What each symbol does to the elements:
z20 φ z955
z20 γ z258
z20 θ z820
z20 ρ z743
z20 δ z995
z20 τ z878
z380 φ z208
z380 γ z743
z380 θ z504
z380 ρ z907
z380 δ z291
z380 τ z957
z278 φ z990
z278 γ z221
z278 θ z545
z278 ρ z537
z278 δ z782
z278 τ z55
z886 φ z816
z886 γ z520
z886 θ z87
z886 ρ z662
z886 δ z951
z886 τ z629
z326 φ z32
z326 γ z89
z326 θ z378
z326 ρ z717
z326 δ z453
z326 τ z545
z360 φ z907
z360 γ z878
z360 θ z380
z360 ρ z957
z360 δ z970
z360 τ z955
z537 φ z336
z537 γ z789
z537 θ z990
z537 ρ z850
z537 δ z545
z537 τ z643
z830 φ z662
z830 γ z497
z830 θ z886
z830 ρ z629
z830 δ z458
z830 τ z52
z662 φ z548
z662 γ z950
z662 θ z816
z662 ρ z750
z662 δ z87
z662 τ z521
z957 φ z782
z957 γ z604
z957 θ z907
z957 ρ z795
z957 δ z380
z957 τ z799
z443 φ z271
z443 γ z519
z443 θ z824
z443 ρ z54
z443 δ z274
z443 τ z291
z643 φ z459
z643 γ z879
z643 θ z850
z643 ρ z472
z643 δ z537
z643 τ z235
z393 φ z824
z393 γ z203
z393 θ z274
z393 ρ z443
z393 δ z554
z393 τ z242
z907 φ z326
z907 γ z306
z907 θ z208
z907 ρ z782
z907 δ z504
z907 τ z795
z341 φ z78
z341 γ z750
z341 θ z169
z341 ρ z450
z341 δ z497
z341 τ z168
z220 φ z951
z220 γ z643
z220 θ z726
z220 ρ z458
z220 δ z32
z220 τ z336
z604 φ z720
z604 γ z326
z604 θ z306
z604 ρ z939
z604 δ z743
z604 τ z844
z724 φ z169
z724 γ z662
z724 θ z497
z724 ρ z341
z724 δ z235
z724 τ z935
z89 φ z537
z89 γ z322
z89 θ z278
z89 ρ z55
z89 δ z795
z89 τ z564
z937 φ z604
z937 γ z907
z937 θ z878
z937 ρ z218
z937 δ z6
z937 τ z453
z114 φ z291
z114 γ z764
z114 θ z242
z114 ρ z970
z114 δ z78
z114 τ z519
z235 φ z520
z235 γ z87
z235 θ z472
z235 ρ z497
z235 δ z643
z235 τ z724
z322 φ z789
z322 γ z990
z322 θ z221
z322 ρ z929
z322 δ z939
z322 τ z726
z6 φ z743
z6 γ z504
z6 θ z20
z6 ρ z878
z6 δ z764
z6 τ z937
z816 φ z168
z816 γ z554
z816 θ z935
z816 ρ z548
z816 δ z153
z816 τ z750
z218 φ z939
z218 γ z782
z218 θ z604
z218 ρ z844
z218 δ z878
z218 τ z378
z720 φ z55
z720 γ z32
z720 θ z89
z720 ρ z564
z720 δ z799
z720 τ z221
z879 φ z724
z879 γ z830
z879 θ z216
z879 ρ z153
z879 δ z789
z879 τ z87
z459 φ z629
z459 γ z724
z459 θ z830
z459 ρ z52
z459 δ z336
z459 τ z520
z521 φ z91
z521 γ z78
z521 θ z750
z521 ρ z568
z521 δ z662
z521 τ z274
z970 φ z504
z970 γ z20
z970 θ z291
z970 ρ z380
z970 δ z242
z970 τ z360
z87 φ z935
z87 γ z52
z87 θ z153
z87 ρ z816
z87 δ z879
z87 τ z662
z472 φ z52
z472 γ z153
z472 θ z459
z472 ρ z520
z472 δ z850
z472 τ z497
z951 φ z153
z951 γ z459
z951 θ z879
z951 ρ z87
z951 δ z929
z951 τ z886
z545 φ z220
z545 γ z564
z545 θ z717
z545 ρ z990
z545 δ z326
z545 τ z537
z450 φ z242
z450 γ z91
z450 θ z78
z450 ρ z114
z450 δ z169
z450 τ z203
z820 φ z957
z820 γ z937
z820 θ z360
z820 ρ z955
z820 δ z519
z820 τ z743
z336 φ z886
z336 γ z235
z336 θ z458
z336 ρ z830
z336 δ z220
z336 τ z459
z216 φ z497
z216 γ z886
z216 θ z235
z216 ρ z724
z216 δ z815
z216 τ z153
z169 φ z393
z169 γ z548
z169 θ z950
z169 ρ z78
z169 δ z520
z169 τ z450
z203 φ z970
z203 γ z905
z203 θ z114
z203 ρ z519
z203 δ z450
z203 τ z995
z306 φ z89
z306 γ z378
z306 θ z799
z306 ρ z720
z306 δ z955
z306 τ z939
z726 φ z879
z726 γ z850
z726 θ z929
z726 ρ z951
z726 δ z322
z726 τ z458
z750 φ z536
z750 γ z393
z750 θ z548
z750 ρ z91
z750 δ z816
z750 τ z568
z519 φ z380
z519 γ z6
z519 θ z970
z519 ρ z360
z519 δ z114
z519 τ z820
z242 φ z54
z242 γ z995
z242 θ z443
z242 ρ z291
z242 δ z393
z242 τ z970
z271 φ z878
z271 γ z380
z271 θ z6
z271 ρ z937
z271 δ z905
z271 τ z258
z789 φ z235
z789 γ z458
z789 θ z815
z789 ρ z216
z789 δ z564
z789 τ z879
z554 φ z568
z554 γ z450
z554 θ z521
z554 ρ z274
z554 δ z629
z554 τ z393
z629 φ z750
z629 γ z169
z629 θ z662
z629 ρ z521
z629 δ z886
z629 τ z554
z548 φ z203
z548 γ z274
z548 θ z168
z548 ρ z536
z548 δ z935
z548 τ z91
z536 φ z519
z536 γ z824
z536 θ z203
z536 ρ z995
z536 δ z168
z536 τ z764
z458 φ z87
z458 γ z472
z458 θ z951
z458 ρ z886
z458 δ z726
z458 τ z830
z939 φ z564
z939 γ z717
z939 θ z720
z939 ρ z221
z939 δ z306
z939 τ z322
z717 φ z726
z717 γ z55
z717 θ z32
z717 ρ z220
z717 δ z378
z717 τ z990
z497 φ z950
z497 γ z816
z497 θ z520
z497 ρ z169
z497 δ z472
z497 τ z341
z995 φ z360
z995 γ z271
z995 θ z519
z995 ρ z820
z995 δ z203
z995 τ z20
z955 φ z795
z955 γ z218
z955 θ z957
z955 ρ z799
z955 δ z360
z955 τ z306
z453 φ z844
z453 γ z795
z453 θ z218
z453 ρ z378
z453 δ z937
z453 τ z326
z850 φ z830
z850 γ z216
z850 θ z336
z850 ρ z459
z850 δ z990
z850 τ z472
z795 φ z545
z795 γ z939
z795 θ z782
z795 ρ z278
z795 δ z907
z795 τ z89
z91 φ z995
z91 γ z443
z91 θ z536
z91 ρ z764
z91 δ z548
z91 τ z905
z935 φ z450
z935 γ z521
z935 θ z341
z935 ρ z168
z935 δ z724
z935 τ z548
z824 φ z6
z824 γ z970
z824 θ z905
z824 ρ z271
z824 δ z568
z824 τ z54
z764 φ z820
z764 γ z54
z764 θ z995
z764 ρ z20
z764 δ z536
z764 τ z6
z55 φ z850
z55 γ z929
z55 θ z537
z55 ρ z643
z55 δ z278
z55 τ z815
z153 φ z341
z153 γ z629
z153 θ z724
z153 ρ z935
z153 δ z216
z153 τ z816
z504 φ z453
z504 γ z955
z504 θ z258
z504 ρ z208
z504 δ z54
z504 τ z907
z520 φ z554
z520 γ z935
z520 θ z52
z520 ρ z950
z520 δ z459
z520 τ z169
z815 φ z472
z815 γ z951
z815 θ z643
z815 ρ z235
z815 δ z55
z815 τ z216
z782 φ z717
z782 γ z720
z782 θ z326
z782 ρ z545
z782 δ z208
z782 τ z278
z274 φ z905
z274 γ z114
z274 θ z568
z274 ρ z824
z274 δ z521
z274 τ z443
z378 φ z322
z378 γ z278
z378 θ z844
z378 ρ z32
z378 δ z218
z378 τ z717
z905 φ z20
z905 γ z291
z905 θ z764
z905 ρ z6
z905 δ z91
z905 τ z271
z291 φ z258
z291 γ z820
z291 θ z54
z291 ρ z504
z291 δ z443
z291 τ z380
z568 φ z764
z568 γ z242
z568 θ z91
z568 ρ z905
z568 δ z750
z568 τ z824
z168 φ z114
z168 γ z568
z168 θ z450
z168 ρ z203
z168 δ z341
z168 τ z536
z208 φ z378
z208 γ z799
z208 θ z453
z208 ρ z326
z208 δ z258
z208 τ z782
z78 φ z443
z78 γ z536
z78 θ z393
z78 ρ z242
z78 δ z950
z78 τ z114
z844 φ z221
z844 γ z545
z844 θ z939
z844 ρ z322
z844 δ z604
z844 τ z32
z743 φ z799
z743 γ z453
z743 θ z955
z743 ρ z306
z743 δ z820
z743 τ z604
z221 φ z815
z221 γ z220
z221 θ z564
z221 ρ z789
z221 δ z720
z221 τ z929
z52 φ z521
z52 γ z341
z52 θ z629
z52 ρ z554
z52 δ z830
z52 τ z950
z32 φ z929
z32 γ z537
z32 θ z322
z32 ρ z726
z32 δ z844
z32 τ z220
z564 φ z643
z564 γ z726
z564 θ z55
z564 ρ z815
z564 δ z89
z564 τ z789
z878 φ z306
z878 γ z208
z878 θ z743
z878 ρ z604
z878 δ z20
z878 τ z218
z799 φ z278
z799 γ z844
z799 θ z795
z799 ρ z89
z799 δ z957
z799 τ z720
z990 φ z458
z990 γ z815
z990 θ z220
z990 ρ z336
z990 δ z717
z990 τ z850
z54 φ z937
z54 γ z360
z54 θ z271
z54 ρ z258
z54 δ z824
z54 τ z504
z258 φ z218
z258 γ z957
z258 θ z937
z258 ρ z453
z258 δ z271
z258 τ z208
z950 φ z274
z950 γ z168
z950 θ z554
z950 ρ z393
z950 δ z52
z950 τ z78
z929 φ z216
z929 γ z336
z929 θ z789
z929 ρ z879
z929 δ z221
z929 τ z951

In the rows, zero is written as 26.

The rows follow the links: the fewer symbols apart two elements are, the more alike their rows tend to be.

Each row is also shifted at random along 4 hidden directions that mean nothing.

Each row, then its element:
12,35,22,15,25,23,23,18,21,14,36,29,25,31,28,31,29,29,25,20,25,31,34,21,24,26,36,32: z545
31,17,28,27,33,20,32,28,29,30,27,20,23,25,16,18,28,23,28,19,18,20,20,36,27,23,23,32: z536
36,30,28,20,23,24,37,30,19,29,24,22,25,25,30,26,32,23,25,16,19,27,29,37,23,30,21,32: z271
18,35,21,24,16,21,30,39,23,19,24,25,23,21,27,17,39,20,26,20,26,38,27,33,31,28,26,21: z799
33,15,30,30,26,22,21,31,41,33,31,24,25,23,22,20,24,30,18,32,35,28,12,19,31,30,26,28: z950
28,37,21,24,8,25,33,40,30,22,21,32,28,14,31,20,35,14,26,20,33,36,27,32,33,31,25,23: z306
20,25,25,39,34,33,27,25,26,24,34,35,30,15,13,29,20,26,43,32,41,26,24,19,31,15,44,36: z879
18,28,25,29,31,28,26,18,30,18,35,36,29,19,18,30,16,24,33,27,30,25,27,19,27,18,38,33: z458
39,12,23,16,27,15,24,29,28,35,27,30,18,36,24,21,30,36,19,19,38,35,20,25,33,30,21,34: z905
35,23,34,29,31,28,35,20,22,31,24,17,28,25,25,28,19,22,25,25,9,12,27,33,17,26,19,29: z274
38,13,19,23,32,23,22,27,30,37,26,22,24,31,25,18,30,31,28,25,31,21,24,27,25,26,21,27: z443
29,29,22,13,27,29,27,24,19,25,23,28,26,34,33,30,32,28,30,18,32,28,36,28,24,30,27,31: z957
28,34,11,28,14,24,26,28,23,26,22,31,27,18,28,19,31,19,27,22,28,29,31,28,31,19,22,16: z782
39,19,28,20,32,30,27,26,19,36,20,23,26,35,31,31,29,32,29,25,32,23,31,27,22,31,22,30: z995
19,18,36,30,36,21,32,25,33,21,26,33,23,25,12,28,15,26,28,24,25,24,17,29,29,23,30,35: z629
33,16,30,35,35,33,17,27,26,35,26,18,27,27,23,25,25,32,31,37,31,18,21,19,23,26,28,26: z554
31,26,23,40,24,32,19,20,21,33,35,23,30,17,21,28,18,28,25,40,26,20,23,12,27,20,31,22: z459
29,21,15,17,28,22,22,28,26,29,18,27,23,35,28,19,34,27,31,17,33,26,31,29,28,24,19,22: z937
41,31,21,22,19,23,37,22,19,32,33,19,26,23,27,24,30,21,23,17,11,20,30,34,23,25,19,32: z6
17,38,23,32,15,24,22,28,22,20,36,25,24,18,24,24,30,24,22,30,25,34,26,21,30,24,31,21: z55
8,34,27,36,22,25,22,37,22,17,26,27,24,21,24,23,32,25,28,32,32,38,23,23,32,24,31,17: z537
37,23,11,22,26,15,30,26,21,33,27,29,21,26,20,16,32,26,32,14,29,26,27,35,33,17,19,28: z380
32,41,19,17,6,27,29,30,27,23,31,21,30,16,37,22,33,17,17,21,17,28,32,29,25,33,22,23: z604
24,25,30,38,23,25,18,25,24,28,33,24,23,24,21,28,20,32,17,36,26,30,17,16,28,24,29,21: z830
39,26,30,20,27,28,35,25,18,32,22,22,28,29,31,31,30,25,26,20,23,24,30,32,22,32,21,33: z291
41,17,20,27,30,22,28,21,29,35,31,19,26,24,19,16,24,24,27,21,16,13,24,31,22,19,20,30: z203
30,27,23,25,26,20,33,33,22,28,23,21,23,26,22,17,36,22,30,16,20,25,26,40,26,23,20,27: z820
37,17,37,30,24,36,21,31,36,36,15,18,32,23,36,26,21,27,18,40,29,22,20,20,21,38,19,19: z750
24,33,16,40,21,31,22,21,14,28,29,29,29,17,24,30,21,25,32,34,28,24,30,19,28,14,30,14: z990
22,18,34,30,31,23,28,28,41,24,29,27,28,22,16,21,19,22,26,27,24,22,15,26,27,25,30,33: z816
32,19,41,26,28,23,38,32,31,28,15,28,25,26,24,30,20,23,21,23,25,29,18,35,27,33,18,33: z393
34,16,28,29,30,19,19,19,21,36,40,17,20,33,22,26,22,39,16,31,21,24,18,17,25,26,25,30: z521
25,16,28,24,36,26,23,32,33,29,24,10,26,31,24,13,35,24,29,25,18,15,23,33,20,29,21,24: z114
15,29,25,28,24,29,24,17,32,18,18,36,28,23,28,33,14,24,25,31,26,25,26,20,26,23,26,18: z815
37,23,14,27,29,21,34,29,18,34,23,29,23,24,19,17,32,22,39,16,29,23,30,37,30,15,22,28: z360
34,30,32,20,25,29,36,30,19,29,20,18,26,28,33,28,31,22,25,21,18,24,30,35,19,34,20,30: z54
37,25,16,11,23,23,28,22,22,28,24,38,23,33,30,29,29,32,27,15,40,32,34,25,30,28,24,33: z955

Complete each set of four: the symbols that take the first to the second take the third to the fourth, perhaps in another order.
Answer with the element's name.
A 18,34,19,36,19,24,19,20,17,24,29,26,24,23,25,27,22,28,23,32,21,28,27,18,28,17,25,14
B 26,27,24,37,24,23,19,21,23,28,44,24,24,20,17,26,22,32,23,34,26,27,20,14,28,19,35,29
C 12,28,32,37,32,35,17,27,26,22,37,13,29,23,22,25,28,27,30,40,23,22,23,19,20,25,38,22
D z816

A 33,17,28,25,28,19,33,31,35,31,26,22,24,24,21,16,26,20,25,20,19,20,19,35,26,26,20,33
B 38,16,25,22,37,28,24,24,16,37,21,22,23,37,26,28,29,36,33,24,35,24,29,27,24,26,25,31
C 7,25,30,27,30,22,26,21,27,14,23,42,23,29,19,32,17,28,28,24,32,33,23,24,30,21,32,29
D z235

A 25,18,35,11,25,19,19,32,32,26,23,13,19,41,35,21,36,33,11,23,20,30,21,26,21,43,16,25
B 31,25,17,23,26,23,25,28,23,29,24,16,25,29,28,15,37,23,30,19,15,18,30,34,23,23,18,20
C 18,21,37,38,39,31,29,22,19,25,15,28,27,27,19,36,12,29,34,33,23,20,23,26,21,21,28,24
D z521

A 19,21,33,29,35,28,21,20,34,21,36,10,29,25,23,21,22,23,23,33,5,9,23,23,14,26,28,26
B 36,18,38,33,35,31,32,24,16,35,17,24,26,29,23,36,18,31,30,30,24,20,25,28,22,27,23,29
C 16,23,39,37,29,24,24,25,23,23,21,27,23,29,23,33,17,31,19,35,22,29,17,22,25,28,23,21
D z169

A 11,21,41,31,37,27,28,23,31,19,20,23,27,28,21,30,17,24,27,31,15,19,20,28,20,26,26,27
B 21,29,23,27,26,28,26,14,31,20,37,34,31,19,20,32,15,24,28,28,27,22,27,17,26,18,37,33
C 9,21,43,32,29,20,25,26,28,17,21,25,20,33,23,32,19,33,14,32,18,32,14,25,24,30,22,23
D z643

A 24,36,18,26,15,22,30,34,20,23,29,26,24,20,27,19,36,20,26,20,25,33,28,32,31,24,24,22
B 19,39,24,25,14,26,25,29,29,18,36,27,26,18,27,24,31,21,22,27,28,34,26,21,29,29,34,26
C 19,34,18,27,17,20,28,37,22,20,23,29,23,22,25,18,37,21,27,20,29,36,25,33,34,23,25,19
D z564

A 12,29,29,27,18,21,21,20,32,15,22,36,24,26,29,30,16,26,15,30,22,30,23,20,28,24,23,17
B 28,15,29,27,27,14,19,28,35,30,39,22,18,30,18,18,27,35,13,28,29,32,11,19,31,29,27,33
C 16,28,28,26,23,28,24,26,40,16,33,31,30,16,22,27,20,20,25,30,29,27,21,19,28,25,36,30
D z450

A 34,15,34,29,28,23,24,29,25,35,24,27,21,29,23,28,21,36,17,31,35,33,16,21,31,30,22,30
B 46,19,35,27,21,26,36,24,30,36,18,32,27,21,28,34,13,24,19,26,24,23,20,28,27,29,17,31
C 25,35,27,13,22,31,28,27,20,20,27,18,28,30,37,29,38,23,24,19,21,27,37,29,17,35,26,28
D z306

A 21,33,18,12,13,24,17,16,34,18,23,30,27,29,39,26,23,24,16,23,21,27,34,19,24,28,22,17
B 20,36,19,35,17,25,25,28,19,23,36,29,26,17,21,26,28,25,27,27,32,34,25,21,34,19,34,23
C 39,33,17,9,16,26,30,17,20,26,34,29,27,29,34,31,29,27,20,16,25,29,37,25,24,30,25,34
D z326

A 35,16,25,18,32,24,18,26,25,34,27,14,22,37,30,22,33,34,21,26,25,22,25,25,22,32,20,27
B 28,36,21,18,20,27,33,25,14,25,32,27,27,26,29,30,35,24,30,18,26,31,35,29,26,28,29,35
C 40,28,12,8,17,24,20,14,26,31,29,24,25,33,38,24,28,29,18,19,23,23,36,21,21,28,17,23
D z322

A 21,20,38,17,35,23,26,32,15,26,22,15,19,43,30,28,37,35,23,22,24,31,25,32,21,39,23,30
B 26,37,18,22,13,17,32,29,17,22,37,26,21,22,24,21,35,23,21,16,21,36,28,31,32,24,27,30
C 20,41,22,28,12,32,21,26,28,19,38,19,30,15,32,24,31,20,19,32,16,28,28,18,24,27,30,19
D z153

A 10,29,27,34,25,26,21,26,23,18,16,35,25,27,25,31,20,27,29,32,30,31,23,22,30,21,27,15
B 16,28,28,35,27,27,19,26,28,23,40,22,26,21,19,24,26,29,23,34,28,27,19,17,27,24,37,28
C 21,20,37,29,30,19,30,20,30,22,23,33,23,27,18,33,11,27,19,26,20,26,16,26,26,26,24,31
D z521

A 26,39,21,25,19,35,33,32,19,23,24,20,30,19,31,24,37,16,34,23,24,26,35,32,23,27,29,23
B 24,37,19,31,13,33,26,30,27,23,31,31,31,11,28,25,27,19,27,31,33,30,28,20,31,24,33,23
C 39,23,29,20,29,26,34,23,11,34,25,26,23,33,26,33,28,30,27,20,27,27,29,30,24,29,23,37
D z208

A 32,26,21,26,29,25,36,35,21,31,19,25,25,23,21,18,34,20,37,16,25,24,27,40,27,22,22,27
B 9,36,23,30,27,17,30,38,10,17,29,24,19,28,18,19,42,26,33,17,26,38,27,37,31,22,30,26
C 33,24,14,22,27,27,23,28,24,32,18,19,27,28,30,16,33,23,34,21,23,16,33,32,22,21,19,17
D z326

A 28,26,25,38,23,33,18,22,27,30,34,20,30,17,25,28,19,28,25,42,26,21,23,13,24,23,30,20
B 28,20,30,32,33,32,28,16,35,26,29,21,34,19,21,28,14,20,30,32,15,8,25,24,18,20,29,28
C 27,22,13,18,29,18,21,24,21,29,27,24,19,36,25,16,34,30,27,14,26,27,28,30,28,22,20,24
D z604

